The symbols move the states like this.
state | % $ *
teru | bopi duni gure
sufe | pibe kesi mulu
rabo | kepo fake buga
vege | taga seda vabo
lusu | gure muza kobu
begi | sevi deru pibe
bopi | fake kepo teru
pibe | begi zala sufe
kesi | tusi sufe zala
muza | zoso lusu delo
dere | deru sevi dera
fuvo | kobu vabo seda
zala | kesi pibe deru
vabo | vege fuvo zoso
fomu | dera buga fake
gure | teru delo lusu
kube | buga dera sevi
tusi | robo mulu kesi
delo | muza gure duni
dera | dere kube fomu
sevi | kube dere begi
kepo | duni bopi rabo
tegi | lapi gabi taga
tifi | seda taga gabi
deru | zala begi dere
lapi | kove mese tegi
kove | nifa naza lapi
gabi | tifi tegi mese
robo | naza nifa tusi
nifa | mulu robo kove
duni | delo teru kepo
mese | gabi lapi naza
seda | fuvo vege tifi
naza | mese kove robo
mulu | sufe tusi nifa
kobu | lusu zoso fuvo
taga | tegi tifi vege
fake | fomu rabo bopi
zoso | vabo kobu muza
buga | rabo fomu kube

The rows follow the links: the fewer symbols apart two states are, the more alike their rows tend to be.

Each row is also shifted at random along 3 hidden directions that mean nothing.

Rows with their states:
[ 14  13 -13   5  -6  11  -5  11   8  18  -4  -2   3   0  13 -15   2  -4   0   7  -6  -8  -6   2  10  -8  -7  -6  -7  -7 -16  -8   7  -1 -12   0  -9] -> mulu
[  0   8   2   2  -6   9  -8   2  -5  11  -9   8  11  -2  15  -1  -1  -4   0  10   4  -1 -10  10   1  -7   2  -1  -5 -20 -14  -9  10  -2  -8   6   2] -> bopi
[ 16 -10 -15  -8   2  10  27  -8  18  -6  17   8 -33  11  11   1  -2 -14  10   3  17   3  11  -7 -15  23  14  10   8   6  24  -6   5 -16  -5  -4  -5] -> begi
[ 14  -1   8   0   8 -11   1  10  -1  -9  -1  -6 -10  -1 -17  -7  11  12   4 -13 -10   0   9 -12   7  -1  -4   6  -6  15  -7   8  -7   2   5  -3   0] -> gabi
[-23 -13  -2 -11  11   7  16   4   6  -6  11  -5 -15   6   1  10   0  -4   8   6   7   8  10   8  -5  15   7  10  10  16  17   5  -7 -10  -8  14  -1] -> buga
[-12   0   4 -13  13   6  20  37  -4  -4   3 -13 -12   4  -5   8  16   6  17   0 -10  10  12   9   9   1  -6  15  11  22  -3  12 -13 -17 -22  22   1] -> rabo
[-12   6 -11  -8   4   3  20  32  -1  -2   7 -17 -10   3  -8   2   9   5   9  -6 -17   4  10  -1  10  -5 -12   4  15  23   2  13 -15  -9 -12   8   0] -> tusi
[ 12 -11  10   1   6  -6 -16  -5 -12  -2  -3 -12  20  -2 -16  10  -7   9  -8   5  -4   4  -2  10   4  -1  -4  -8  -1   9   1  10 -12  13   5  10   2] -> duni
[-37 -11  17   7   8 -12 -22 -29   3  -7  -5   5   6  -5  -9  -4  -3   4  -9  -3  10  -5  -1  -3  -4   6  11  -2 -16   1   0  -4   6  14  19  -6   0] -> seda
[-26   6 -12   1   0   8  -9  23  -6  13   1 -26  20  -1  -6   0  -5   3  -5  10 -18  -1  -4  13  17 -14 -19 -14   9  15  -5  11 -13   8 -11  15  -4] -> kesi
[-12 -16  -5   0   6   9 -14 -19   7   7   7 -12  11   2   3   4 -17  -4  -8  19  11   0  -2  15  -2  11   3 -12   0   9  13  -1  -4  11  -2  11  -8] -> kube
[ 26  -9 -14   7  -6  11 -24 -28  13  17   5  -5  13   3  11  -6 -23 -10 -15  19  11  -8 -10   7  -3   6   3 -22  -8  -5   8 -13   6  16   4  -2 -11] -> pibe
[ 11  -5  -8  -3   5  -5  10   4   2  -7  10 -12 -11   3 -13   1   0   4   0  -7  -6   2   8  -9   2   4  -6   1   8  19  14  10 -11   1   4  -3   0] -> robo
[ 62   8 -19  -5  -9   8  17  26  -5   8   6  -9  -4   6   2   4   0   0   4   2 -14   3   0   1   7  -6 -14  -2  14   3   1   6 -10  -8 -14   5  -1] -> deru
[ -4   6 -13   2  -4  14  -1   5  12  14   1  -3  -4   3  14 -10  -2  -8   2   7   2  -6  -3   4   3  -1  -1  -3  -3  -4  -5  -9   7  -4 -11   0  -9] -> sufe
[-11  10  10   6  -4 -11  -8   2 -11  -3 -11   6  13  -7  -7  -2   4   7  -3 -11  -8  -2  -5  -4   4 -13  -5  -2  -5  -9 -12   2   2   6   9  -8   7] -> vege
[ 10  -4  15   3   3  -9  -7 -14   1  -7  -6  14  -6  -2  -1  -5   6   1   1  -8   7  -2   2  -7  -6   5  12   7 -15  -9  -7  -8   9   1  10 -10   2] -> kobu

Complete each set of four: the symbols that take the first to the second take the third to the fourth.
Answers are names.
[ -7  13   2   8  -9  -5  -6  -1  -5   4  -9   7   9  -6   3  -8   3   3  -5  -8  -5  -6  -8  -6   3 -13  -3  -3  -6 -14 -14  -5   8   3   6 -11   4]
to [ 43  -7 -11  -5   2  10   4   1   8   7   8  -8  -8   6   4  -1  -6  -5   1  11   3   0   4   4   1  10   0  -3   2   8   6  -2  -4  -3 -10   7  -8]
as [-11  19  -8   2  -5  10   6  23   6  13  -6   2  -6   0  13 -16  11  -3   8  -1  -9  -6  -4  -1  11 -13  -7   2  -4  -8 -20  -7  10 -10 -14  -2  -5]
to rabo

[-23  -4  14  -5  12 -11  18  -2   8 -20   4  14 -30   0  -5  -3  16   2  13 -17   7   3  15 -16  -8  12  14  22  -5   8   4   0   7 -13   8  -9   5]
to [-16  -2  12   5  -2 -15  -6 -18  -9 -12  -3  10   8  -4  -8   6  -1   4  -7  -9   3   1  -3  -7  -8  -1   4   0  -1  -8   5   3   1   8  19 -11  10]
as [-28  -1  15   0   5 -10  -9   3 -15  -7  -7  -5  16  -5 -14   8   3  10  -3  -5  -8   5  -1   6   4  -7  -4   0   0   4  -4  10  -8   6   6   7   8]
to kobu

[ 19  -1  -4  -3  -9   7  13 -13   4  -1   4  18  -9   4  18   7  -5 -11   2   4  15   2  -4  -1 -15  10  11   6   6 -19  11 -10  10 -10  -2  -7   3]
to [-23  16  20   5  10  -3 -20  28  -8   9 -22  -8  16  -8  -8 -14  19  15   5  -2 -19  -4  -2   9  24 -21 -10   2 -20   1 -41   1   1   2 -10  11  -1]
as [-16 -11 -16  -2  -9   9  11 -28   6  -2  15   9  -5   6  14  15 -19 -17  -6   8  20   3  -4   2 -22  16   8  -5  16  -7  33  -4   4  -1   7  -5   2]
to gure

[-14   2   9   9  -5 -13 -14 -19  -8  -6  -6   9  13  -6  -6   2  -5   3 -10  -8   1  -2  -8  -6  -6  -6   2  -6  -5 -12  -2  -1   5  12  19 -12   8]
to [ 19  15   6  -1  -3   6   3  22  -5   9 -13   8   1  -1  11  -5  13   2   9   2  -5   0  -3   5   7 -11  -1  10  -6 -16 -25  -6   7 -12 -16   6   2]
as [ 39  18   5   8  -8 -10  -9  14 -12   3 -14   4  12  -7  -6 -10   8  10  -2 -11 -16  -4  -8  -8  10 -18 -11  -2  -8 -13 -23   1   1   6   4  -9   5]
to gure

[ 20  -9  -7   2   1  -7 -10  -6   0  -1   7 -16   7   2 -15   0 -11   4 -10  -2  -6   0   1  -4   3   1  -9 -13   3  17  11   9 -13  14  10  -2  -5]
to [-17   7  -8  -6  -6  14  13  10   0   7   0   6   0   3  18   6   0  -8   6   8   4   4  -5  10  -3  -1   0   3   9 -12   1  -5   5 -12 -13   7   2]
as [-19   1   5  -3  11  -7   7  19   1 -10   2 -11 -12  -1 -16  -5  13  10   7 -12 -12   1  11  -8   9  -3  -6   7   0  21  -3  10  -9  -3  -2   2  -1]
to dere

[-50   5  16   1  14  -8  -1  17  -2  -5  -8  -6  -6  -4 -12  -8  17  11   8 -11 -10   0   8   0  13  -7  -1  10  -9  13 -16   6  -1  -4  -2   5   2]
to [ 61  12  -7  11 -13  -1 -15  -1   1  14  -8   3   8  -3   5 -15  -4   0  -8  -1  -7 -10  -9  -9   7 -12  -7 -11 -11 -16 -18 -10   7   9   3 -13  -4]
as [ 38   6 -14  -1 -11  12  -3   7  -5  14   0  -4  14   3  11   3  -8  -4  -3  12  -4   0  -9   9   3  -7  -8  -9   7 -11  -2  -2  -2   0 -11   5  -3]
to kepo

[-41 -12 -16   0 -11   9   4 -33   6   0  13   6   3   7  14  15 -22 -17  -8  12  21   1  -8   6 -22  15  10 -10  15  -7  35  -6   6   3   9  -4   0]
to [ 47  -4 -17  -1  -9   4  -2  -2  -1   7   9 -12   8   5  -3   6 -14  -2  -9   6  -4   0  -4  -1   0   0 -10 -14  11   4  13   5 -11   9   1   1  -4]
as [  1   5   1   3   7  -4 -14  23  -6   6  -4 -25  13  -3 -19  -8   3  14  -3  -1 -22  -4   2   5  22 -14 -18 -10  -3  21 -16  12 -14  12  -5  10  -5]
to gabi

[ -1   9  10   8  -5 -12 -10   0 -12  -2 -11   5  14  -7  -6  -1   4   8  -6 -10  -8  -2  -7  -5   3 -13  -4  -3  -5 -10 -13   2   1   8  11  -8   8]
to [-63   1  17   6   3 -10 -20  -7 -15  -2 -10  -5  26  -8 -11   7  -3   7  -9  -2  -4   0  -8   9   4 -11  -3  -9  -4  -1  -7   6  -4  13  11   4   8]
as [ -6 -16   6  -9  10  -3  12  -6  -3 -15  11  -3 -10   4  -9  15  -1   1   5  -1   8  10  11   1 -10  14   9   9  10  14  20   9 -10  -6   2   6   4]
to buga

[-18  -9 -13   2  -3  13  -8 -24  16   9   9   0  -2   5  15  -3 -15 -13  -6  15  17  -6  -3   6  -8  11   9 -10  -3  -3  15 -12   9   5   0  -2 -10]
to [  4   2  11   1  -1   1   0  -4   1   0  -8  16  -3  -3  11  -2   7  -2   4  -1   8  -1  -2  -1  -5  -1  10  10 -10 -16 -11  -9  11  -7  -1  -2   3]
as [ 59  -9  10  -2   2 -14  -5  -6 -14 -10   1  -3   7  -1 -18  11  -4  12  -6  -5  -3   5   3  -3  -1   3  -1  -2   1   5   5  10 -13   9  11  -1   5]
to naza

[-15   0 -16   1  -7  10  -1  -1  -1   9   7 -10  12   3   6   8 -13  -7  -6  12  -1  -1  -7  11   0  -2  -7 -12  12   2  12   2  -5   4  -4   6  -2]
to [  3  12  -3   3  -9  -4  11   0   5  -3  -2  17 -15  -2   7  -8   7  -3   4 -12   0  -4  -1 -16  -5  -3   2   6  -2 -14  -4  -7  13  -8   4 -17   3]
as [-17   4  17   4   3  -1 -14  -3  -2   2 -14   8  10  -5   5  -6   7   3   1   1   3  -4  -4   6   3  -6   5   2 -15 -13 -19  -8  10   0  -1   1   1]
to kube

[ 23  -3 -13  -3   0  12   5   3  11   9   7  -5  -9   6   9  -4  -4  -7   3  10   4  -1   3   4   1   8   1  -3   2   5   5  -4   0  -4 -12   5  -9]
to [ 13   8  16   0   6  -6  -1  15  -3  -2 -14   6  -3  -5  -2 -10  18   9   8  -7  -6  -2   3  -3   8  -8   2  13 -15  -5 -26  -3   6  -5  -4   2   0]
as [ 17   3  -9  -7   6  16   7  27   5  12   1 -16  -6   5   4  -5   7  -1  10  12  -8   1   5  11  15  -2  -8   3   2  13  -8   2  -8  -9 -25  17  -9]
to fuvo

[ 13   4 -14   4  -6  13  -9  -2  11  17   0  -3   2   1  13 -11  -5  -8  -3  10   2  -7  -5   3   4  -2  -2  -9  -5  -5  -5 -10   7   2  -9  -1  -9]
to [-11   6 -14  -1  -8  14   4  12  -3  13   3  -8  10   3  10   5  -6  -6  -1  11  -4   0  -6  13   2  -7  -8  -8  11  -2   3   1  -3  -2 -12  10  -2]
as [ 35  -3  10  -5   8  -6  -5  17 -15  -3  -6 -14  12  -2 -16   6   5  12   1  -1 -14   5   3   7  11  -7  -8   0   2  12  -8  13 -16   3  -5  13   2]
to kobu

[ -8  -5  -2  -3   7  -8  12   8   2 -10   7 -10 -13   1 -15   0   4   6   3 -11  -7   2  11  -9   3   2  -4   4   6  20   9  11 -10   0   3  -1  -1]
to [ -3   1 -16  -1  -5   8   2   4  -2   6   7 -13   7   4   0   6 -10  -3  -5   9  -6   1  -3   5   3  -3 -11 -11  13   8  12   5  -9   4  -5   6  -3]
as [-38   1  16   3   8  -4 -10  -4   0  -3 -11   9   2  -6   2  -6   8   4   2  -3   6  -2  -1   3   1  -2  10   7 -15  -8 -14  -6  10   0   3   0   2]
to gabi

[ 36 -12 -17  -4  -6  -2  12 -16   4  -7  19  -3  -9   6  -5   9 -14  -7  -6  -1   5   3   5 -11 -11  12   0  -6  15  10  30   5  -9   5  11  -8  -1]
to [ 16 -10  13   1   0 -16  -5 -17 -11 -14   0   4   7  -2 -14  13  -3   7  -7  -8   3   7   2  -5  -8   5   4   0   2   1  11   7  -7   9  19  -5   8]
as [ 44   3  10   2  -3 -17   4   2 -12 -12  -5   8   1  -3 -12   3   7   9  -1 -16  -8   4   1 -14  -1  -5  -2   6   0  -5  -5   6  -3   2  12 -12   9]
to deru

